Here is a tiny trained network, its code and every weight. The questions are about switching its units off for an input and a class, where a switched-off unit gives its printed mean instead of its output.

import numpy as np


def w(rows, s, z=0):
    codes = np.array(rows[::2]) - 128.0
    scale = np.full(codes.shape[1], s)
    scale[-1] = z or s
    return codes * scale


def f(y):
    return y / 2 * (1 + np.tanh(0.7978845608 * (y + 0.044715 * y**3)))


def log_softmax(a):
    a = a - a.max(-1, keepdims=True)
    return a - np.log(np.exp(a).sum(-1, keepdims=True))


def net(x, mask):
    res = np.array(x, float).reshape(1, 5) / 4 @ E
    y = f(res @ A[0][:, :-1].T + A[0][:, -1])
    res = res + np.where(mask, y, B[0][:, -1]) @ B[0][:, :-1]
    return log_softmax(res[-1] @ U[:, :-1].T + U[:, -1])


A, B = {}, {}
E = w([
[122,96,45,253,42],'x0',
[130,128,128,128,127],'x1',
[39,14,60,19,114],'x2',
[93,139,187,38,3],'x3',
[24,237,75,124,131],'x4',
],0.0068)
A[0] = w([
[66,101,102,116,138,68],'N0',
[102,132,195,89,86,45],'N1',
[139,202,193,206,132,109],'N2',
[127,113,123,139,205,3],'N3',
[103,111,161,124,73,92],'N4',
[113,52,127,95,149,49],'N5',
[129,116,86,152,196,69],'N6',
[119,103,102,175,226,214],'N7',
[180,216,148,145,132,50],'N8',
[150,154,204,50,182,110],'N9',
[143,132,120,158,162,14],'N10',
[32,139,30,80,161,112],'N11',
[130,151,248,189,139,80],'N12',
[73,51,96,116,150,47],'N13',
[124,94,62,92,127,109],'N14',
[110,116,153,105,82,29],'N15',
[74,115,138,212,61,194],'N16',
[133,146,171,178,129,33],'N17',
[177,167,167,137,167,223],'N18',
[71,39,118,115,161,34],'N19',
[122,131,154,140,81,51],'N20',
[140,125,160,146,143,2],'N21',
[101,130,213,133,65,63],'N22',
[126,128,119,136,40,134],'N23',
[190,73,114,164,73,149],'N24',
[109,89,103,39,171,198],'N25',
[94,132,229,86,219,71],'N26',
[62,201,81,128,138,92],'N27',
[170,111,31,178,157,109],'N28',
[134,110,75,120,223,19],'N29',
[33,207,143,144,171,86],'N30',
[124,114,52,173,196,120],'N31',
[144,191,180,181,137,189],'N32',
[181,190,136,172,110,97],'N33',
[80,113,174,169,55,83],'N34',
[218,14,181,95,146,80],'N35',
[77,142,134,132,49,118],'N36',
],0.011,0.0058)
B[0] = w([
[192,146,119,174,79,158],'N0',
[211,174,106,40,178,160],'N1',
[179,68,98,131,84,215],'N2',
[213,214,114,64,147,139],'N3',
[183,85,140,103,142,151],'N4',
[183,168,121,205,57,168],'N5',
[189,166,158,19,97,163],'N6',
[111,86,176,39,168,248],'N7',
[197,76,89,184,41,175],'N8',
[104,67,32,144,225,224],'N9',
[252,201,83,100,135,127],'N10',
[214,66,153,176,108,241],'N11',
[175,81,67,147,113,185],'N12',
[229,119,71,170,18,182],'N13',
[148,132,71,163,25,177],'N14',
[222,156,114,61,159,135],'N15',
[123,44,81,155,253,230],'N16',
[243,213,91,145,41,137],'N17',
[137,72,158,125,102,224],'N18',
[224,154,61,205,2,178],'N19',
[207,210,75,48,195,126],'N20',
[208,249,66,141,143,115],'N21',
[231,165,134,39,147,157],'N22',
[142,69,129,91,214,183],'N23',
[101,114,136,162,241,208],'N24',
[144,41,102,139,110,254],'N25',
[87,88,5,169,230,211],'N26',
[196,150,235,185,207,185],'N27',
[134,138,103,64,218,209],'N28',
[148,152,113,39,135,165],'N29',
[187,105,205,188,205,187],'N30',
[139,115,145,36,168,206],'N31',
[136,49,100,106,59,222],'N32',
[175,84,84,131,52,184],'N33',
[172,163,68,37,208,161],'N34',
[193,144,234,200,222,234],'N35',
[159,108,158,98,202,186],'N36',
],0.0075,0.0077)
U = w([
[186,137,52,149,78,79],'0',
[176,173,87,6,162,139],'1',
[120,77,117,120,153,253],'2',
[105,102,45,139,188,118],'3',
[172,154,171,192,173,139],'4',
[72,109,141,126,145,129],'5',
[62,201,209,134,58,2],'6',
[49,229,178,75,94,2],'7',
],0.013,0.0077)

Each question gives the input, the list of numbers given to net, and the class t.
The units are the neurons (one row each of A and B). Each row of codes is followed by its name. A weight is (code - 128) times the scale printed after its matrix; where a second scale follows, it is the last column's (A, B and U).
mask holds one flag per neuron, in row order. A switched-off neuron (its flag False) gives its mean, the last column of its row in B, instead of its output. The means were averaged over made-up inputs and are rounded, as every weight is.
A unit's drop is (log p(t) with every unit on - log p(t) with that unit switched off) / (log p(t) with every unit on - log p(t) with every unit switched off).
The circuit of an input: a set's keep is (log p(t) with only the set's units on - log p(t) with every unit switched off) / (log p(t) with every unit on - log p(t) with every unit switched off). Starting from the 12 units with the biggest drops (on a tie, the unit counted first), units are removed one at a time, each time the one whose removal leaves the highest keep (on an exact tie, the one counted first), for as long as the keep stays at least 0.8.
circuit, biggest first: the units of the circuit, biggest drop first
unit that matters most: the unit with the biggest drop
k most important neurons: the k neurons with the biggest drops, biggest first
drop when u is switched off: that unit's drop, to one decimal
input [3,5,-3,5,-4], class 1: circuit, biggest first => (N22, N34)
input [-1,-5,-3,-6,6], class 1: circuit, biggest first => (N31, N6)
input [8,-2,-5,3,-3], class 3: 2 most important neurons => (N16, N24)
input [5,-1,1,5,-7], class 4: circuit, biggest first => (N35, N32)
input [8,-3,-2,-5,-5], class 3: circuit, biggest first => (N28)
input [2,-3,4,-5,-5], class 1: circuit, biggest first => (N28, N31, N6)
input [-6,7,-6,-6,6], class 2: circuit, biggest first => (N32, N18)
input [-6,2,2,2,3], class 3: circuit, biggest first => (N26, N9)
input [-1,5,7,-7,5], class 0: 3 most important neurons => (N11, N19, N13)
input [8,-7,0,-2,-8], class 3: 3 most important neurons => (N16, N28, N24)
input [-3,0,6,-6,5], class 0: circuit, biggest first => (N11, N19, N13)
input [-8,3,-1,-3,7], class 3: 3 most important neurons => (N26, N9, N35)
input [-5,-5,-3,5,6], class 4: 3 most important neurons => (N30, N27, N7)
input [3,2,-1,-3,5], class 4: unit that matters most => N27
input [-6,5,-7,-8,-7], class 1: 2 most important neurons => (N7, N3)
input [4,-2,6,-4,-2], class 0: 3 most important neurons => (N19, N13, N14)
input [5,-4,3,7,-6], class 1: 2 most important neurons => (N34, N22)
input [8,2,-4,-6,-4], class 3: 3 most important neurons => (N16, N24, N28)
input [-2,2,2,0,-7], class 4: drop when N35 is switched off => 0.6
input [6,3,5,-5,-7], class 4: drop when N11 is switched off => -0.1
